Below is a small trained network, with its code and all its weights. Each question gives an input and a target symbol and asks what happens when units are switched off, that is, made to give their printed mean instead of their output.

import numpy as np


def w(rows, s, z=0):
    codes = np.array(rows[::2]) - 128.0
    scale = np.full(codes.shape[1], s)
    scale[-1] = z or s
    return codes * scale


def norm(h):
    return h / np.sqrt((h * h).mean(-1, keepdims=True) + 1e-5)


def f(y):
    return y / 2 * (1 + np.tanh(0.7978845608 * (y + 0.044715 * y**3)))


def softmax(a):
    e = np.exp(a - a.max(-1, keepdims=True))
    return e / e.sum(-1, keepdims=True)


def log_softmax(a):
    a = a - a.max(-1, keepdims=True)
    return a - np.log(np.exp(a).sum(-1, keepdims=True))


def net(x, mask):
    ids = ['Ψαδεθσφ'.index(c) for c in x.split()]
    T = len(ids)
    res = E[ids] + P[:T]
    u = 0
    for l in range(3):
        r = norm(res)
        for j in range(3):
            rows = slice(3 * j, 3 * j + 3)
            q, k, v = (r @ M[l][rows].T for M in (Q, K, V))
            z = softmax(np.where(np.tri(T) > 0, q @ k.T / 3**0.5, -1e9)) @ v
            o = O[l][rows]
            res = res + np.where(mask[u + j], z, o[:, -1]) @ o[:, :-1]
        u += 3
        y = f(norm(res) @ A[l][:, :-1].T + A[l][:, -1])
        res = res + np.where(mask[u : u + 8], y, B[l][:, -1]) @ B[l][:, :-1]
        u += 8
    return log_softmax(norm(res)[-1] @ U[:, :-1].T + U[:, -1])


Q, K, V, O, A, B = {}, {}, {}, {}, {}, {}
E = w([
[80,139,147,132,125],'Ψ',
[110,125,181,59,54],'α',
[91,139,92,183,131],'δ',
[121,104,129,34,77],'ε',
[141,136,148,88,81],'θ',
[139,65,76,254,130],'σ',
[162,165,21,98,125],'φ',
],0.0097)
P = w([
[112,123,135,129,147],'0',
[130,123,141,173,103],'1',
[42,142,97,93,41],'2',
[81,132,84,90,204],'3',
[168,153,133,147,127],'4',
[107,41,253,122,121],'5',
[44,171,34,70,186],'6',
],0.012)
Q[0] = w([
[123,168,99,174,91],'L0H0',
[74,164,165,163,213],'L0H0',
[110,84,191,156,116],'L0H0',
[156,76,178,162,67],'L0H1',
[150,76,107,84,223],'L0H1',
[132,122,86,116,114],'L0H1',
[177,55,134,111,249],'L0H2',
[165,163,110,168,121],'L0H2',
[90,171,85,80,177],'L0H2',
],0.012)
K[0] = w([
[120,93,73,152,92],'L0H0',
[144,53,168,170,172],'L0H0',
[38,117,165,152,129],'L0H0',
[113,12,107,128,94],'L0H1',
[217,160,209,146,139],'L0H1',
[139,144,116,146,155],'L0H1',
[123,39,156,150,146],'L0H2',
[151,145,102,144,122],'L0H2',
[131,163,177,173,168],'L0H2',
],0.011)
V[0] = w([
[137,181,114,123,178],'L0H0',
[184,97,115,166,132],'L0H0',
[120,2,126,155,108],'L0H0',
[163,165,133,181,66],'L0H1',
[157,196,170,150,69],'L0H1',
[220,95,90,100,87],'L0H1',
[76,90,91,111,172],'L0H2',
[217,123,156,117,115],'L0H2',
[132,52,100,109,124],'L0H2',
],0.0084)
O[0] = w([
[49,136,182,92,153,100],'L0H0',
[140,135,104,94,63,81],'L0H0',
[199,156,65,80,131,164],'L0H0',
[158,199,230,146,222,125],'L0H1',
[108,172,198,90,158,117],'L0H1',
[75,223,178,246,76,9],'L0H1',
[61,161,147,156,2,175],'L0H2',
[181,68,111,33,139,3],'L0H2',
[146,111,85,143,54,110],'L0H2',
],0.0061,0.0046)
A[0] = w([
[78,39,30,150,192,101],'L0N0',
[106,123,69,73,95,41],'L0N1',
[209,151,162,90,146,110],'L0N2',
[253,94,210,99,91,125],'L0N3',
[123,135,133,201,72,132],'L0N4',
[160,105,227,167,244,109],'L0N5',
[187,119,107,45,102,1],'L0N6',
[8,136,132,81,75,93],'L0N7',
],0.008,0.006)
B[0] = w([
[35,122,62,38,143,253],'L0N0',
[124,78,157,209,64,136],'L0N1',
[202,168,26,145,225,118],'L0N2',
[155,207,83,107,64,160],'L0N3',
[84,110,178,64,159,174],'L0N4',
[110,39,123,68,42,155],'L0N5',
[147,193,170,103,42,112],'L0N6',
[159,127,2,174,189,229],'L0N7',
],0.0063,0.0049)
Q[1] = w([
[207,74,90,94,150],'L1H0',
[94,140,41,127,103],'L1H0',
[112,101,112,85,253],'L1H0',
[207,107,211,140,185],'L1H1',
[84,68,165,118,38],'L1H1',
[83,147,90,61,210],'L1H1',
[81,160,139,190,57],'L1H2',
[239,101,169,82,77],'L1H2',
[220,113,76,124,136],'L1H2',
],0.0077)
K[1] = w([
[153,161,146,195,125],'L1H0',
[145,147,40,120,119],'L1H0',
[137,101,98,254,148],'L1H0',
[59,52,206,108,131],'L1H1',
[21,163,73,153,140],'L1H1',
[216,136,162,199,106],'L1H1',
[152,177,133,13,196],'L1H2',
[217,64,115,169,100],'L1H2',
[136,53,119,117,21],'L1H2',
],0.0072)
V[1] = w([
[35,159,63,86,97],'L1H0',
[132,189,135,79,112],'L1H0',
[138,93,164,148,177],'L1H0',
[141,55,146,177,62],'L1H1',
[133,80,142,111,254],'L1H1',
[169,136,81,123,184],'L1H1',
[166,123,74,140,129],'L1H2',
[88,177,156,130,122],'L1H2',
[179,30,149,149,124],'L1H2',
],0.0078)
O[1] = w([
[72,180,227,219,113,255],'L1H0',
[36,111,152,164,225,108],'L1H0',
[200,140,5,71,106,87],'L1H0',
[173,157,19,85,7,114],'L1H1',
[241,129,155,19,253,106],'L1H1',
[201,90,206,212,161,145],'L1H1',
[135,148,171,47,178,150],'L1H2',
[187,141,80,201,128,124],'L1H2',
[15,104,78,45,129,83],'L1H2',
],0.0049,0.009)
A[1] = w([
[218,67,151,159,3,20],'L1N0',
[76,229,179,191,161,139],'L1N1',
[119,113,202,179,234,86],'L1N2',
[68,191,83,181,115,133],'L1N3',
[116,102,39,79,100,4],'L1N4',
[170,236,107,138,18,97],'L1N5',
[84,81,35,115,77,82],'L1N6',
[54,126,6,126,125,85],'L1N7',
],0.0073,0.0023)
B[1] = w([
[81,255,69,173,90,152],'L1N0',
[167,156,182,142,71,254],'L1N1',
[138,188,97,174,91,188],'L1N2',
[176,116,149,48,133,244],'L1N3',
[192,87,137,178,86,132],'L1N4',
[137,132,156,110,173,169],'L1N5',
[186,85,193,145,100,179],'L1N6',
[137,128,192,78,95,235],'L1N7',
],0.0072,0.0051)
Q[2] = w([
[136,229,204,164,145],'L2H0',
[254,47,129,149,22],'L2H0',
[41,131,175,18,117],'L2H0',
[92,165,229,175,32],'L2H1',
[33,125,201,97,135],'L2H1',
[166,193,109,36,70],'L2H1',
[102,181,133,88,201],'L2H2',
[157,223,26,115,138],'L2H2',
[120,195,144,93,147],'L2H2',
],0.0072)
K[2] = w([
[120,209,209,113,76],'L2H0',
[70,32,132,190,21],'L2H0',
[51,144,149,55,215],'L2H0',
[2,148,15,124,38],'L2H1',
[48,218,74,151,89],'L2H1',
[144,124,141,22,121],'L2H1',
[150,140,159,70,47],'L2H2',
[218,96,220,162,47],'L2H2',
[117,155,193,115,53],'L2H2',
],0.0065)
V[2] = w([
[235,101,86,55,98],'L2H0',
[221,173,177,102,217],'L2H0',
[138,128,26,74,213],'L2H0',
[104,12,157,161,129],'L2H1',
[211,81,109,159,137],'L2H1',
[126,31,136,242,80],'L2H1',
[145,121,210,234,13],'L2H2',
[193,255,230,54,210],'L2H2',
[16,46,130,213,107],'L2H2',
],0.0055)
O[2] = w([
[59,201,199,161,112,11],'L2H0',
[90,3,202,82,99,62],'L2H0',
[134,104,176,227,147,3],'L2H0',
[93,209,41,69,159,166],'L2H1',
[192,189,171,118,109,28],'L2H1',
[110,193,166,58,241,163],'L2H1',
[87,56,49,111,201,231],'L2H2',
[62,108,82,1,24,106],'L2H2',
[225,61,114,207,200,241],'L2H2',
],0.0054,0.0042)
A[2] = w([
[126,96,51,83,129,84],'L2N0',
[254,111,103,168,150,74],'L2N1',
[215,145,255,236,67,87],'L2N2',
[145,160,153,186,58,92],'L2N3',
[217,34,81,93,67,29],'L2N4',
[99,90,175,93,199,65],'L2N5',
[68,62,129,166,97,2],'L2N6',
[89,164,197,196,128,171],'L2N7',
],0.01,0.0058)
B[2] = w([
[171,106,198,156,91,164],'L2N0',
[98,208,88,151,120,143],'L2N1',
[151,125,249,182,130,253],'L2N2',
[83,79,210,102,159,180],'L2N3',
[233,99,95,64,83,141],'L2N4',
[102,106,122,36,159,173],'L2N5',
[144,81,87,127,35,132],'L2N6',
[194,191,155,112,117,228],'L2N7',
],0.011,0.0052)
U = w([
[85,78,115,108,227,156],'Ψ',
[2,186,146,118,35,3],'α',
[85,107,119,135,101,91],'δ',
[59,82,74,218,56,132],'ε',
[134,134,248,200,134,122],'θ',
[225,113,73,105,80,141],'σ',
[137,213,45,223,159,189],'φ',
],0.0069,0.0023)

Each question gives the input, a string of symbols that net reads in full, and the target symbol t.
The units are the heads (3 rows each of Q, K, V and O) and the neurons (one row each of A and B). Each row of codes is followed by its name. A weight is (code - 128) times the scale printed after its matrix; where a second scale follows, it is the last column's (O, A, B and U).
mask holds one flag per unit, layer by layer, with each layer's heads first. A switched-off unit (its flag False) gives its mean, the last column of its rows in O or B, instead of its output. The means were averaged over made-up inputs and are rounded, as every weight is.
A unit's drop is (log p(t) with every unit on - log p(t) with that unit switched off) / (log p(t) with every unit on - log p(t) with every unit switched off).
unit that matters most: the unit with the biggest drop
k most important neurons: the k neurons with the biggest drops, biggest first
top k neurons in layer l: the k neurons of layer l with the biggest drops, biggest first
which heads matter: for each layer, one digit per head in row order, 1 if its drop is at least 0.15 and else 0, layers parted by /
input Ψ α δ, target θ: which heads matter	111 / 010 / 101
input σ σ Ψ φ σ Ψ, target α: unit that matters most	L0N5
input ε σ ε α, target σ: top 4 neurons in layer 1	L1N7, L1N6, L1N3, L1N0
input Ψ σ Ψ σ, target σ: 2 most important neurons	L1N7, L0N0
input Ψ Ψ θ, target θ: which heads matter	010 / 010 / 001
input φ Ψ θ, target ε: top 2 neurons in layer 0	L0N7, L0N3
input ε θ Ψ ε σ σ σ, target σ: 2 most important neurons	L1N7, L1N3
input Ψ δ δ, target θ: which heads matter	110 / 010 / 001
input ε σ Ψ ε, target σ: top 3 neurons in layer 1	L1N7, L1N4, L1N6
input φ Ψ σ Ψ θ Ψ, target ε: 2 most important neurons	L1N0, L1N3
input φ φ δ α, target φ: which heads matter	010 / 000 / 101
input α σ σ, target Ψ: 2 most important neurons	L0N3, L0N7
input Ψ θ Ψ, target θ: which heads matter	110 / 010 / 101
input φ Ψ ε Ψ ε, target α: 3 most important neurons	L1N0, L0N3, L1N1
input Ψ Ψ Ψ σ θ, target φ: 4 most important neurons	L0N2, L0N1, L2N1, L1N5
input φ Ψ θ σ Ψ σ, target ε: which heads matter	000 / 000 / 000
input ε ε Ψ σ ε, target φ: which heads matter	000 / 000 / 001
input φ Ψ Ψ Ψ Ψ φ, target ε: top 2 neurons in layer 0	L0N4, L0N0
input Ψ σ Ψ φ, target σ: most important neuron	L1N7
input σ σ σ, target α: most important neuron	L2N2
input σ σ σ Ψ Ψ δ, target α: which heads matter	100 / 001 / 001
input Ψ Ψ σ θ Ψ, target φ: 2 most important neurons	L0N2, L2N1
input σ σ σ Ψ, target σ: which heads matter	010 / 000 / 000
input σ Ψ α Ψ Ψ σ, target α: which heads matter	111 / 100 / 001
input σ Ψ δ Ψ Ψ α, target α: which heads matter	000 / 100 / 001
input Ψ α ε, target θ: which heads matter	111 / 010 / 101
input ε σ δ, target φ: 2 most important neurons	L0N7, L2N2
